Here is a tiny trained network, its code and every weight. The questions are about switching its units off for an input and a class, where a switched-off unit gives its printed mean instead of its output.

import numpy as np


def w(rows, s, z=0):
    codes = np.array(rows[::2]) - 128.0
    scale = np.full(codes.shape[1], s)
    scale[-1] = z or s
    return codes * scale


def f(y):
    return y / 2 * (1 + np.tanh(0.7978845608 * (y + 0.044715 * y**3)))


def log_softmax(a):
    a = a - a.max(-1, keepdims=True)
    return a - np.log(np.exp(a).sum(-1, keepdims=True))


def net(x, mask):
    res = np.array(x, float).reshape(1, 6) / 4 @ E
    y = f(res @ A[0][:, :-1].T + A[0][:, -1])
    res = res + np.where(mask, y, B[0][:, -1]) @ B[0][:, :-1]
    return log_softmax(res[-1] @ U[:, :-1].T + U[:, -1])


A, B = {}, {}
E = w([
[154,221,211,133,14,177,155],'x0',
[99,211,26,49,93,101,227],'x1',
[115,132,114,144,112,114,80],'x2',
[103,149,118,147,135,133,94],'x3',
[125,131,125,133,125,124,115],'x4',
[243,138,57,108,123,254,75],'x5',
],0.0092)
A[0] = w([
[140,181,198,115,69,140,140,193],'N1',
[150,98,106,99,243,83,118,241],'N2',
[187,97,124,128,146,202,98,158],'N3',
[100,103,243,154,158,96,92,182],'N4',
[150,145,42,96,151,184,120,158],'N5',
[206,136,55,124,119,224,103,191],'N6',
[126,135,10,87,171,95,161,127],'N7',
[173,129,197,133,135,175,93,147],'N8',
[133,94,143,135,129,152,145,151],'N9',
[88,61,209,173,171,88,131,204],'N10',
[223,101,147,159,177,196,86,163],'N11',
[42,133,127,91,107,69,158,171],'N12',
[149,57,145,173,200,210,85,189],'N13',
[114,53,52,132,215,98,121,253],'N14',
[36,182,145,147,103,59,206,181],'N15',
[146,165,183,159,44,167,162,180],'N16',
[126,229,136,122,7,169,136,150],'N17',
[157,120,254,158,109,142,121,189],'N18',
[164,105,189,130,114,157,115,145],'N19',
],0.009,0.0065)
B[0] = w([
[112,173,190,161,139,160,142,214],'N1',
[105,8,63,110,156,101,82,226],'N2',
[180,147,95,153,102,90,87,199],'N3',
[118,96,224,90,139,233,42,226],'N4',
[180,143,60,60,46,142,157,197],'N5',
[247,194,74,110,91,134,127,240],'N6',
[66,131,64,80,38,153,155,198],'N7',
[138,174,160,180,70,117,69,187],'N8',
[109,116,132,149,124,80,81,142],'N9',
[110,36,179,73,185,197,89,233],'N10',
[205,145,67,198,118,67,21,220],'N11',
[87,89,137,151,176,77,199,203],'N12',
[196,57,112,170,135,52,63,228],'N13',
[144,51,53,87,152,144,126,250],'N14',
[67,108,154,194,118,98,206,233],'N15',
[157,213,218,166,90,120,123,220],'N16',
[188,222,217,107,211,134,189,239],'N17',
[78,133,255,159,82,171,21,222],'N18',
[119,161,156,183,95,127,60,172],'N19',
],0.0074,0.012)
U = w([
[133,51,158,72,241,181,96,230],'0',
[200,74,69,176,136,60,89,89],'1',
[53,141,199,149,62,226,106,193],'2',
[174,207,143,188,76,98,83,4],'3',
[5,89,48,117,114,76,196,181],'4',
[157,138,23,2,38,186,149,120],'5',
[112,184,176,196,167,47,231,152],'6',
[225,225,133,34,137,202,184,43],'7',
],0.0073,0.0018)

Each question gives the input, the list of numbers given to net, and the class t.
The units are the neurons (one row each of A and B). Each row of codes is followed by its name. A weight is (code - 128) times the scale printed after its matrix; where a second scale follows, it is the last column's (A, B and U).
mask holds one flag per neuron, in row order. A switched-off neuron (its flag False) gives its mean, the last column of its row in B, instead of its output. The means were averaged over made-up inputs and are rounded, as every weight is.
A unit's drop is (log p(t) with every unit on - log p(t) with that unit switched off) / (log p(t) with every unit on - log p(t) with every unit switched off).
The circuit of an input: a set's keep is (log p(t) with only the set's units on - log p(t) with every unit switched off) / (log p(t) with every unit on - log p(t) with every unit switched off). Starting from the 12 units with the biggest drops (on a tie, the unit counted first), units are removed one at a time, each time the one whose removal leaves the highest keep (on an exact tie, the one counted first), for as long as the keep stays at least 0.8.
circuit, biggest first: the units of the circuit, biggest drop first
k most important neurons: the k neurons with the biggest drops, biggest first
drop of u: that unit's drop, to one decimal
input [0,7,-2,-3,2,-6], class 4: circuit, biggest first -> (N7 N6)
input [1,-8,2,7,4,2], class 3: circuit, biggest first -> (N8 N11)
input [-1,-6,-3,6,5,2], class 1: circuit, biggest first -> (N13)
input [7,1,3,5,-2,-5], class 6: circuit, biggest first -> (N17 N15)
input [1,4,5,5,-4,4], class 7: 3 most important neurons -> (N17 N2 N14)
input [0,-3,-1,6,-4,-2], class 0: circuit, biggest first -> (N16 N10)
input [-5,1,7,-7,2,3], class 5: 2 most important neurons -> (N7 N5)
input [-3,-1,-8,-3,-5,-8], class 0: 2 most important neurons -> (N10 N4)
input [-1,-1,-5,8,-7,8], class 1: 2 most important neurons -> (N11 N13)
input [-7,7,0,-7,5,1], class 5: 2 most important neurons -> (N5 N7)
input [0,3,0,1,-1,0], class 4: drop of N6 -> 0.2
input [-5,1,0,3,1,5], class 5: drop of N5 -> 0.4
input [7,4,7,2,-3,1], class 7: drop of N4 -> -0.1
input [5,5,-7,3,5,-3], class 6: drop of N2 -> 0.0
input [-1,-1,-2,-6,1,-7], class 0: circuit, biggest first -> (N10)
